Below is a small trained network, with its code and all its weights. Each question gives an input and a class and asks what happens when units are switched off, that is, made to give their printed mean instead of their output.

import numpy as np


def w(rows, s, z=0):
    codes = np.array(rows[::2]) - 128.0
    scale = np.full(codes.shape[1], s)
    scale[-1] = z or s
    return codes * scale


def norm(h):
    return h / np.sqrt((h * h).mean(-1, keepdims=True) + 1e-5)


def f(y):
    return y / 2 * (1 + np.tanh(0.7978845608 * (y + 0.044715 * y**3)))


def log_softmax(a):
    a = a - a.max(-1, keepdims=True)
    return a - np.log(np.exp(a).sum(-1, keepdims=True))


def net(x, mask):
    res = np.array(x, float).reshape(1, 4) / 4 @ E
    u = 0
    for l in range(3):
        y = f(norm(res) @ A[l][:, :-1].T + A[l][:, -1])
        res = res + np.where(mask[u : u + 5], y, B[l][:, -1]) @ B[l][:, :-1]
        u += 5
    return log_softmax(norm(res)[-1] @ U[:, :-1].T + U[:, -1])


A, B = {}, {}
E = w([
[31,71,82,124,252,52,75,77,12],'x0',
[103,211,99,56,83,43,194,155,94],'x1',
[127,80,75,105,67,178,117,115,108],'x2',
[43,204,171,99,157,193,67,240,47],'x3',
],0.0043)
A[0] = w([
[125,177,173,127,210,99,136,119,194,166],'L0N0',
[138,169,214,69,88,203,74,255,156,124],'L0N1',
[163,172,85,195,73,136,126,216,205,251],'L0N2',
[13,214,174,183,98,223,124,195,56,175],'L0N3',
[83,98,55,107,104,107,207,192,147,169],'L0N4',
],0.0051,0.0033)
B[0] = w([
[147,125,159,112,50,156,134,104,119,162],'L0N0',
[124,10,191,3,113,55,183,189,136,238],'L0N1',
[192,170,66,115,74,127,112,157,211,250],'L0N2',
[150,148,116,152,183,155,125,214,82,255],'L0N3',
[159,116,150,122,181,172,131,53,153,171],'L0N4',
],0.0072,0.0048)
A[1] = w([
[88,135,177,107,64,106,124,96,115,75],'L1N0',
[34,162,122,154,32,150,211,205,125,5],'L1N1',
[52,76,193,101,114,95,149,3,105,121],'L1N2',
[71,155,88,132,153,131,112,159,72,84],'L1N3',
[180,143,139,108,111,49,162,197,83,212],'L1N4',
],0.0056,0.0016)
B[1] = w([
[138,84,107,147,128,157,132,116,56,109],'L1N0',
[150,117,170,135,145,103,186,190,112,143],'L1N1',
[147,47,22,98,170,48,100,178,121,184],'L1N2',
[110,183,230,255,125,203,87,145,114,180],'L1N3',
[136,20,83,115,166,202,65,63,165,253],'L1N4',
],0.0068,0.0036)
A[2] = w([
[133,62,111,155,162,117,115,130,157,253],'L2N0',
[157,141,100,86,128,146,197,166,105,7],'L2N1',
[170,178,102,134,2,122,156,45,205,88],'L2N2',
[80,197,124,183,139,157,123,193,35,156],'L2N3',
[153,78,81,176,153,61,108,120,113,117],'L2N4',
],0.0069,0.00071)
B[2] = w([
[106,159,118,119,138,70,217,177,104,179],'L2N0',
[190,58,217,120,142,139,84,200,136,156],'L2N1',
[79,238,97,232,101,131,171,120,142,255],'L2N2',
[159,149,133,202,110,144,33,45,116,200],'L2N3',
[91,104,143,2,95,72,171,47,79,180],'L2N4',
],0.0075,0.0065)
U = w([
[150,224,103,217,52,137,188,114,231,218],'0',
[202,43,198,75,115,191,113,222,183,140],'1',
[86,77,99,69,140,56,160,43,70,217],'2',
[121,138,170,198,197,188,1,90,51,3],'3',
],0.0082,0.00031)

Each question gives the input, the list of numbers given to net, and the class t.
The units are the neurons (one row each of A and B). Each row of codes is followed by its name. A weight is (code - 128) times the scale printed after its matrix; where a second scale follows, it is the last column's (A, B and U).
mask holds one flag per neuron, layer by layer. A switched-off neuron (its flag False) gives its mean, the last column of its row in B, instead of its output. The means were averaged over made-up inputs and are rounded, as every weight is.
A unit's drop is (log p(t) with every unit on - log p(t) with that unit switched off) / (log p(t) with every unit on - log p(t) with every unit switched off).
most important unit: the unit with the biggest drop
k most important neurons: the k neurons with the biggest drops, biggest first
k most important neurons of layer l: the k neurons of layer l with the biggest drops, biggest first
drop of u: that unit's drop, to one decimal
input [1,-5,2,-1], class 2: most important neuron -> L0N3
input [1,-3,-6,-8], class 2: 2 most important neurons -> L0N2; L2N4
input [-4,7,8,1], class 1: 2 most important neurons -> L2N1; L0N1
input [8,-5,4,-1], class 2: 3 most important neurons -> L0N3; L2N4; L1N2
input [1,4,2,4], class 3: 2 most important neurons -> L0N3; L1N3
input [1,1,-2,0], class 2: 3 most important neurons of layer 0 -> L0N2; L0N3; L0N0
input [0,-6,-1,-2], class 0: 3 most important neurons -> L0N1; L1N2; L1N4
input [7,1,6,1], class 3: 2 most important neurons of layer 0 -> L0N1; L0N0
input [-3,8,-5,1], class 1: 2 most important neurons -> L2N1; L1N1
input [1,7,-2,5], class 3: 2 most important neurons of layer 0 -> L0N3; L0N2
input [-6,3,3,1], class 1: 2 most important neurons -> L0N1; L2N1
input [-8,0,-7,2], class 1: drop of L0N1 -> 1.1
input [-8,-1,-7,1], class 1: drop of L0N1 -> 1.8
input [2,-6,-8,-3], class 2: drop of L1N3 -> 0.0
input [-8,-2,0,2], class 1: most important unit -> L0N1
